Each row is followed by its class number.
[ 174 -176   23  -69 -301  -19  -44   76 -165  -87  153  258   97   33
  -44   34 -186   62  -81  266  -29 -152 -134 -196   49  -18 -182   31
  104   70  -38   37]
8
[ 213   23 -115  136  103 -398   84  -91 -132  152 -401  -94 -135  -28
  199  -46 -270  -28 -213   70 -158 -282  493 -109 -111    3 -243  145
 -170 -226  135   64]
12
[-275   21  230 -146   12  -63   99  -91  356   94  219 -261  183 -125
 -481  152  167 -115  174  168  445  100  -23  174 -281   81  245  -85
  -88 -544 -122  -83]
1
[-357  -67  506 -168 -146 -239  -43  243  -15  333  307  128 -104   18
   36  202   80   91  216   69   86   92 -170  -19   95   46  -33 -254
   13  324 -133 -211]
10
[-277  -25  -24 -126 -208  -42  -56  213 -176   32   15  -36  140  -85
 -174  -17  153  203   70   15  -58  -75 -284  -87  195   -9   20 -204
  -68 -179 -137  -75]
7
[ 217  171   -9  127   69   18  -95  -76  148   72  172  -97 -199   37
  140  -25  -50 -116 -152  109   89   75  325    1 -153  223   -4  -27
  -45 -111  -71 -177]
4
[ 375  -34   -4   30 -120   87  -71 -298   81  105 -122  322   42    7
   17  168  -65  -95    2  326  131   80   -4  147 -254   54   53 -168
  146  453  260  -94]
9
[ 118  122  446 -244 -308   -8  -20  462  202  118  -20 -121  295  334
 -350   16   50 -106  -96 -321  -95   58   14    7   80  186   62 -150
 -185  -32 -308  157]
11
[ 197  200  589 -403  222  257 -169  125   54  199  164 -285   -7  -47
 -221 -108   56  132 -228  437  325    3  -97   37 -134   67   29  217
 -125  279   75  139]
5
[-202  -94 -201  -12 -205 -222 -108  161 -182  145 -333  -40  110   -3
  -31   71  -24   26  -60 -104   38 -135 -167 -195   87  -86 -202 -211
 -137 -268  -54  -40]
4
[-632  -50    6 -346 -112   73 -212  235 -202   28   92    9  297   49
  -85  196  243   -2  144 -201  100 -216 -564 -154  106  -66  -32 -165
   45  252 -119  223]
8
[-330  123  137 -343 -208 -142  -72   91  -12  236  -46   64  291   38
 -338  221  392 -175  220 -259 -275  -46   -8   -7   19  -28  -68 -165
 -132 -365 -161   20]
10
[  35 -129  120  -32   58 -170    0  383 -206 -542 -100 -147 -182  -41
  -29 -122  -79   -7 -119 -115   70  244   62  -63   28  101 -216  -12
  -54  -94   83  114]
6
[ 165  180  111  180    1  -60   74  -95  -63  -30   61  -27 -101  -45
  241  -77 -161   29  -48   85 -205   57   88 -158 -269   57   -8  -87
  -71  200    5 -224]
0
[   9   -3  -44  101   -3  198 -188  332   36  237   49  201   58  259
   60   23  185  -47  -17 -410 -557   90 -262 -171  159  -79  119 -235
   25 -269 -127 -173]
4
[-313  156  -61   39  629  163   76 -335 -291  -33  126   29   48  -53
  134  -24  141  -44  -67 -138  400 -107 -156 -158  -39 -145  255  108
  -53 -102  156  173]
4
[ 105  -64  -60 -114 -322  -47 -226  229  116  151 -135 -109  148  117
 -208   78  -73 -102 -114  -62  103  -19  -89  -25  107  -29 -110    7
  -25 -148  -70  -39]
3
[-105   -8 -358 -122   49  -89   25 -117  -35 -203   -2 -134  -90 -209
  132 -178  -93  177 -154  263  113   83  -19 -126  -67   13 -210    4
   44  131  216 -100]
11
[-103  -22  294  -34  -73  105  -51   75  -86  293  -69 -123   57  -56
   14  337   50 -116  139   17 -120   53 -186  -31   81  154  -31 -130
   79  -69   38  -51]
12
[ -96  -65  154 -170  -56   38  -22  -20  -96  375  -12  162   81 -226
 -248  188  170  177  107  160  100   49 -200   68   31   14  100 -170
   34 -263  147 -286]
5
[-244  233  120 -186 -108   87 -108  340   58  -22 -220   28  318   76
  -49  408  204 -171  250 -264   66  -65   59   -7 -174  111  193 -118
 -193 -501  206  232]
8
[ 183   88  125 -121 -187  117 -122  119  -11  312  -53  118   -5  -48
  121  188   45  -72 -111  352   39  325  233 -108 -220  440 -240 -244
  -31 -201   64 -212]
7
[ 297 -127 -340  -98 -290    6  -63   79  -43  -82 -310 -125  211  -50
   64   -1  240   73 -292  252 -188  -47  -60  -49   87  138 -114  -26
  -69 -173  -29   60]
9
[-160 -111 -152   28 -146  -84 -128  334  -25  -64  -19  -27  103  -36
   10   45  -55  -79   96   54  106  -76 -124  -79   39 -207 -115   45
  -88 -264 -191  -63]
0
[-381  138   65 -292  -17  -26 -211 -131 -225  370  155 -211  233 -113
   81  262  168 -112   85   66   92 -348 -142  -44  -82    1  -71   32
  -10  287  -87   78]
3
[-126  -90   99   13  125 -100   89 -126  218  212 -151 -220  -49  -11
  -58  143  151  -28  -35 -117 -174 -103 -133   87   -9   43  119  133
   39  100   23   64]
0
[ 235   48  368  112   73   54 -138 -127  140  482  -56 -189 -134    7
  151  199  -13  -97  -99  317   25   16  166  102 -358  259  121  152
  -29  106   96   -2]
3
[-440  110  -34 -173  -45 -311   95 -144 -151  192  -30   50   30  -29
   43  229   88 -171  191 -325  248   -3  241   41  137 -113 -110   87
 -100 -227  100   15]
0
[ 242  255   40  151  115   59 -124 -175 -116  102   -2 -127   49   71
    5 -217  105 -161 -107   18  113 -219  399  125   30 -174   76   85
 -103  -76 -226  -21]
6
[ -46   30   66  111  -63  221   28   92  -38  218 -199  183 -124 -172
   24   75   94  252   39  184   99  139    9  -53   -1  190   -1  -52
 -146 -601   74 -140]
2
[-286 -168  -70 -174  139  -48  102  -65 -356  200  259  -80  406  -14
  166  321   39 -361  -65  -94 -108  -77 -125 -245  -96  207  -52  207
   80  -65 -169  260]
11
[ 139 -150  -66  139 -381 -199  -21  309  -74   10 -124   49  -53  -55
  209  132 -230   21   87  141    2  209   58   40  213  126  -96  -99
   76  170   -6 -313]
2
[-214 -275 -254  253  -21  -11  237   41  -30   -4 -342 -120  -94 -125
  -84 -111   31  174  -19 -166   75  339   11  -22    8  142    7 -114
   15 -899   52  -20]
7
[ -59   65   -3  -77 -143 -104  -55   -1   37 -221  -99   47 -177   22
   35 -183  223   27  -88  -83   94  177  -11 -134  229 -190 -299  -73
 -147 -115  -81 -145]
10
[ -50  131  337   21  256 -340  -26  -65 -178  186  163 -365 -409  -64
  145   32  -92  115  -41  146 -180 -290  186   53  340  106   11  246
    9  559   18   45]
4
[-320 -197 -371    1   51   51  144  -53 -128  -56  -99  115  254  -68
  -39  -42  146    1   95 -274 -278  -38 -379  -74   -8 -102   21  -32
   60   -2 -166   68]
11
[-131  186 -291  288  383  -54   19  220   61   73   31   42   -9  339
   14 -273  -95  -69    7 -670 -793   -2  112  -83 -123  -13  410  140
  -48   -8 -104  109]
6
[ 580  -11 -131  229 -279  205 -123   27  248  189 -120  125  126  197
   69  -26  118 -116  -90   41 -282  109  117  187    9  -28  220  -72
   30  -99  -57 -228]
6
[ 291   27  -64  -27 -271   47  -73  133    7  447 -168  335   73   96
   35  -66  135  225 -112  241 -478  -81  138  -27  238  -18  -46  -58
   24 -186  -15 -252]
12
[ -52  -21   72  -25  -81   63  -13  136   47  136  120  242   49   23
 -163  167  129  -25  193  107 -121  162 -148   40  153  191  143  -97
   50   82 -143  -96]
10
[-549  155  309 -166  -80 -148  -28   33 -151 -166   79  -66  148   60
 -128  179  108 -176  183 -173   89 -109  -87 -197    2  -43  -89  -23
  -90 -120  -81  266]
2
[ -50  190  229  -73 -103  -94   91  -99 -134  127  -54   38 -125 -129
  -89  -82   39  271   20  307  171  264   17  -74  340  -43  -49  -39
  -32   33  154 -336]
1
[ 365   32 -188  152  -73  -11 -231  196  135   51 -191 -117   26  242
 -101 -340 -185  -56 -185 -117 -303 -280  283   26 -179 -231  -42   17
 -147 -319 -158  146]
2
[  26  -46  -11  -79 -134 -169  -55  116 -383   75 -108 -483  133 -174
  -46  -55   13   45  -41  157   31 -184  -54  198   89  133   50  262
 -161  353 -265  121]
6
[ 158   10 -266  -24  -32   62 -168  357  282  -85  -41 -359  -26  342
   87 -149  -59  -98 -261 -378 -174 -150   17  -28  342  -64  -46  223
  -60  -27 -160  300]
4
[ -41 -113  432 -176  100 -119 -117  219  140  213  453 -400 -261  118
 -115 -105  -78  -92  -27 -410  -49   90 -201  217   20  -10  -20   -7
   15  604 -329  -64]
9
[  42   55 -220   68 -117   88  -43 -215 -152   88 -194  -62  -53  -17
  167  -38  120    6 -108 -145 -164 -153  212   41   25   99 -122  115
    5 -259  -25   76]
12
[-276  -15 -180   94   46 -175  271 -109  -49 -142  -93  247  180   27
   53   44   87 -143  166 -165  134  140   41  -45  -19 -169  124  125
  -93 -254  -13   42]
0
[-273 -205  -65   57  -23 -379  159   -6   96    8  -46  -58 -108   33
  384  -57 -235   40  -40 -139  181  -25 -139 -136  -11 -269 -205  -65
   25  348   40 -140]
12
[-309 -277 -174   17 -279 -200   39  109   54  208  -75  113  149  100
  272  177   45  -12 -138 -151  233   57 -357 -177  175  -32  -64   93
   60  140 -175 -186]
4
[-208   24  136 -109  -94  -77  -19  -23 -227  168 -164  -11  229   17
  -34  126  260 -124  122 -300  -42 -190  -90   -4  167 -276  -38 -152
 -107 -326  -66   14]
12
[-209  -94 -218  149 -116 -461  204 -219   47  177 -187 -457  -33 -221
  185  145  -70 -198  134  125   58  -62  343  157   99   35 -196  134
   79   86 -197 -161]
0
[  44   83   23   22 -111  183  -74  431  291   76  -71 -395   58  -14
  135  206  -42   10  -48   36   39  231  -18  -40   50  296  103  -75
   49 -236   74 -124]
9
[-122 -309  175   14  152  -74   46  123 -112  124  -76  -92   57 -144
  -66   67   97   86  -28   12 -186 -291 -174  -19  -35 -139  -61   32
   99 -207  -52   60]
6
[ 108  -13  187 -172  103 -294   87 -337 -115  193   70  -92 -123  -96
  -93 -154  -38   59  -72  316   18  181 -138   15  -74 -170  -71  -55
  -78  482  165 -195]
4
[ 423  146 -134  217 -237 -127  -31  156  136 -211   33  -97 -181   98
  243 -187 -135   -2  -11    2 -549 -177  540  111  206  126 -156 -158
  138  345 -236 -146]
7
[  53 -142 -185   23 -116   99  -66 -106 -181   -3 -113   57    8  -89
  240   77  -54  139 -129  490    3   42  -31 -164   68  106 -217 -217
  333  144  358    5]
6
[  57    4 -354  -28  -64 -205  175 -200   37 -235  -88 -172   30 -113
    7 -180  -66 -145  -43  -70 -216  132  412  105 -266  125 -206  159
   57  -18  -60  -14]
11
[ 275 -258 -114  442  -96  -31   53   52   71   53 -396 -184  125    5
    2   56  101 -268   12 -144 -532  120  -47  144 -236   97  186   75
   37 -208 -318 -123]
0
[ 100 -287 -511  -96 -184 -134  163   41 -131 -172  -78 -319  278  -43
  133 -148 -141  -15 -191  -61 -151  -31  -27    1 -136   85 -166  106
  102   87 -126  184]
4
[-125   -4  327 -225   43 -245   -5  204   36 -121  165 -140    6 -232
 -191  181  -26 -133  198  408  475  -60 -124   82  176  -50 -184  -74
 -122  448 -270 -126]
9
[ -93 -108 -198   65  -84    1  178 -119 -200   39  -23   14  127 -104
  110 -124  101  108  107  -39 -153   63   -3   25  153 -168   -7  -66
  141 -147  -54  -97]
5
[ 425  329  -15 -189  -86   86 -198  140  249  140 -143   71   11   69
 -296  -53  148  -17   65  -48 -422 -148  236  304  221  -82   71  111
 -105  252  -43 -112]
9
[-129  230  -78 -121 -199   25 -177  102  -67  214 -133  160  -11   93
 -224  137   42  145  -37 -234 -259  -68  139 -115  195  259  -32 -185
   78 -299  175  -59]
1
[ 250   74 -129 -166  -57 -199  226 -240   31   64   48   64 -129  -79
  115  -93  -58  143  -72  336 -149   63  208    6  -41   99 -164  -30
 -186  222  165    2]
0
[ 139 -120 -190   70 -255 -295 -227   -2 -232   19 -209  -80  -60  -75
  110  -52 -205    0  -91  395   98 -214   -2  -28  165 -105 -332  -96
   53  561 -144 -164]
1
[ 420  395  122   71  197  582 -336  198  -81 -168  199  190 -118  121
   18 -157  -35  106   85  253 -413 -340  201  -48  173  -73   45 -101
  132  119   84  186]
8
[-146 -115  219 -160   78   80  -33  274  222  291    5  184  292  108
 -376  302  226 -115  137  -49 -189  -60 -568   22    8   49  309  -17
 -142  139 -163   94]
6
[   3 -261 -253  123 -166  -33   -2   87 -120 -168 -155   57    8  -70
  222   29 -127  -42  -25  -37 -310 -162 -108 -152   52 -101 -385  129
  221   93 -146  -12]
4
[ 273   21 -110  -35 -115  131  -92  204  -24   12 -308   -9  137 -106
  -71  184  -14   76  -51  196  -83  -10  -85  -89   35  138   28 -252
  -72 -377  293  -50]
7
[-236  227   58 -186  -92 -363 -159  330 -115   -9 -189 -371   56  -73
 -115   89  -50   16  145  -50  -20 -316  248  -30  268  -78 -212 -321
  -83  -22   31   11]
3
[ 509  360  188  -62 -263  457 -317 -171   79  249  253  439  -30  301
   85   79  124 -111 -162  484 -144  109  277  -91 -105  232    8  105
  -36  -51  106   95]
0
[ 241   54 -186  168  -70  369 -149 -160    1  -57  -99   49  -71   -5
 -248 -100   37   93 -205 -157  -98 -121  199   21 -155  278   17  -42
  174 -598   19   62]
3
[ 286  203   19 -407 -114 -145   -3 -532  -30  113 -234   15   10 -157
 -436 -138   91    9  122  261   42 -501  261  349  127 -425 -377    4
 -211  393   98  198]
6
[ 246 -113  -83  394 -114  -71  153 -187  -95  246 -291  -35   28   67
  256  -45 -128  -32 -261 -222 -327    7  332 -112 -281  180   18   46
   79 -470  -23  -90]
2
[-105   22  146 -123   79  180  -37 -259 -210  160 -119    9  -42 -128
   30   74   51  -10   46 -141   98 -179  -28  -16  -73 -171 -260   16
   39  -98  148  156]
5
[ -49  -21 -198   59  201  -52   29  197  194  166  -43  -73  -96  -41
   89  222    2  -81  -30 -105   38  371  -88    0   56  317  273   27
 -142 -208  176 -207]
11
[-157  105 -141  -45 -247 -166 -148  392   -5 -140 -117  -57  -86  109
   33  -65  -10  121  -30 -175 -130  203 -103 -143  137  118  -53 -145
 -185   -7  -25 -106]
1
